Below are the code and all the weights of a small trained network. Each question names an input and a class and asks about switching units off, where a switched-off unit gives its printed mean instead of its output.

import numpy as np


def w(rows, s, z=0):
    codes = np.array(rows[::2]) - 128.0
    scale = np.full(codes.shape[1], s)
    scale[-1] = z or s
    return codes * scale


def f(y):
    return np.maximum(y, 0)


def log_softmax(a):
    a = a - a.max(-1, keepdims=True)
    return a - np.log(np.exp(a).sum(-1, keepdims=True))


def net(x, mask):
    res = np.array(x, float).reshape(1, 7) / 4 @ E
    y = f(res @ A[0][:, :-1].T + A[0][:, -1])
    res = res + np.where(mask, y, B[0][:, -1]) @ B[0][:, :-1]
    return log_softmax(res[-1] @ U[:, :-1].T + U[:, -1])


A, B = {}, {}
E = w([
[127,138,140,126,135,128,126,145,133,143,122,100],'x0',
[43,233,48,197,208,210,194,224,189,177,87,238],'x1',
[128,131,130,134,118,129,117,128,136,124,128,130],'x2',
[129,152,126,145,135,113,135,126,108,143,124,99],'x3',
[2,80,26,136,139,212,73,226,9,23,51,64],'x4',
[107,178,123,41,244,23,54,83,140,136,13,159],'x5',
[134,136,121,138,136,131,131,114,111,130,132,130],'x6',
],0.0078)
A[0] = w([
[90,162,134,95,204,49,79,112,126,105,12,167,17],'n1',
[137,130,183,177,131,128,221,58,243,219,177,163,2],'n2',
[97,112,77,101,143,165,88,171,58,32,60,63,37],'n3',
[72,164,67,38,214,73,67,118,143,137,66,153,183],'n4',
[213,149,190,169,125,121,193,107,189,218,168,193,228],'n5',
[180,2,168,74,39,87,116,68,24,83,142,19,151],'n6',
[44,122,48,221,147,220,148,208,136,104,86,93,114],'n7',
[158,91,148,50,145,45,41,20,197,151,109,75,183],'n8',
[124,217,100,137,175,172,210,173,156,181,68,236,164],'n9',
[214,151,219,52,160,22,86,6,156,144,100,127,174],'n10',
[142,61,185,119,117,108,96,113,72,88,165,88,231],'n11',
],0.0061,0.0059)
B[0] = w([
[183,76,243,197,13,101,3,181,70,66,179,100,178],'n1',
[108,91,252,187,19,165,27,239,44,109,142,123,195],'n2',
[211,116,142,113,112,62,71,169,135,43,198,46,172],'n3',
[181,207,128,85,112,46,61,125,191,61,190,79,209],'n4',
[201,226,116,118,73,35,54,108,189,61,209,66,241],'n5',
[249,153,207,183,37,94,51,186,125,88,189,125,229],'n6',
[68,105,97,87,192,202,174,111,69,215,43,211,195],'n7',
[76,96,114,100,160,241,214,118,173,238,99,174,223],'n8',
[156,127,157,168,66,103,46,181,93,82,169,117,218],'n9',
[64,95,23,94,197,217,191,55,117,200,61,184,250],'n10',
[181,170,83,90,134,73,159,101,180,79,153,84,195],'n11',
],0.0071,0.016)
U = w([
[174,185,125,102,134,39,99,101,213,90,158,89,2],'0',
[140,90,210,186,100,131,68,179,55,103,130,109,250],'1',
[13,99,22,52,249,231,230,59,126,234,1,198,220],'2',
],0.0087,0.0025)

Each question gives the input, the list of numbers given to net, and the class t.
The units are the neurons (one row each of A and B). Each row of codes is followed by its name. A weight is (code - 128) times the scale printed after its matrix; where a second scale follows, it is the last column's (A, B and U).
mask holds one flag per neuron, in row order. A switched-off neuron (its flag False) gives its mean, the last column of its row in B, instead of its output. The means were averaged over made-up inputs and are rounded, as every weight is.
A unit's drop is (log p(t) with every unit on - log p(t) with that unit switched off) / (log p(t) with every unit on - log p(t) with every unit switched off).
The circuit of an input: a set's keep is (log p(t) with only the set's units on - log p(t) with every unit switched off) / (log p(t) with every unit on - log p(t) with every unit switched off). Starting from all 11 units, units are removed one at a time, each time the one whose removal leaves the highest keep (on an exact tie, the one counted first), for as long as the keep stays at least 0.8.
circuit, biggest first: the units of the circuit, biggest drop first
most important unit: the unit with the biggest drop
top k neurons: the k neurons with the biggest drops, biggest first
drop when u is switched off: that unit's drop, to one decimal
input [-4,-5,-3,-8,-5,5,4], class 2: most important unit	n10
input [8,5,-2,4,-4,-4,-8], class 1: top 2 neurons	[n2 n4]
input [-8,-6,8,0,0,-3,7], class 0: top 4 neurons	[n11 n2 n1 n9]
input [-1,-4,-8,2,2,1,0], class 0: top 3 neurons	[n2 n11 n1]
input [-6,4,-1,-1,1,6,-7], class 1: top 2 neurons	[n1 n5]
input [0,-5,-7,-1,7,5,1], class 0: top 3 neurons	[n2 n4 n11]
input [-3,0,1,8,-4,7,-5], class 2: top 3 neurons	[n10 n8 n6]
input [-5,5,0,8,6,-1,3], class 2: top 2 neurons	[n7 n6]
input [-8,-4,-1,8,8,8,-6], class 0: top 3 neurons	[n4 n2 n3]
input [-8,4,-8,0,1,4,-1], class 1: top 2 neurons	[n5 n11]
input [6,-6,1,3,8,2,-7], class 0: top 2 neurons	[n11 n2]
input [2,-5,0,-3,-1,-2,5], class 0: top 3 neurons	[n2 n11 n1]
input [-3,-2,5,3,-5,1,-1], class 2: circuit, biggest first	[n10 n8]
input [-7,-3,-8,3,5,6,3], class 0: circuit, biggest first	[n4]
input [5,-8,5,5,-1,6,-8], class 2: drop when n10 is switched off	0.7
input [4,8,-8,1,2,-2,-5], class 2: drop when n7 is switched off	1.2
input [-4,0,-7,2,6,1,7], class 0: drop when n7 is switched off	-0.4
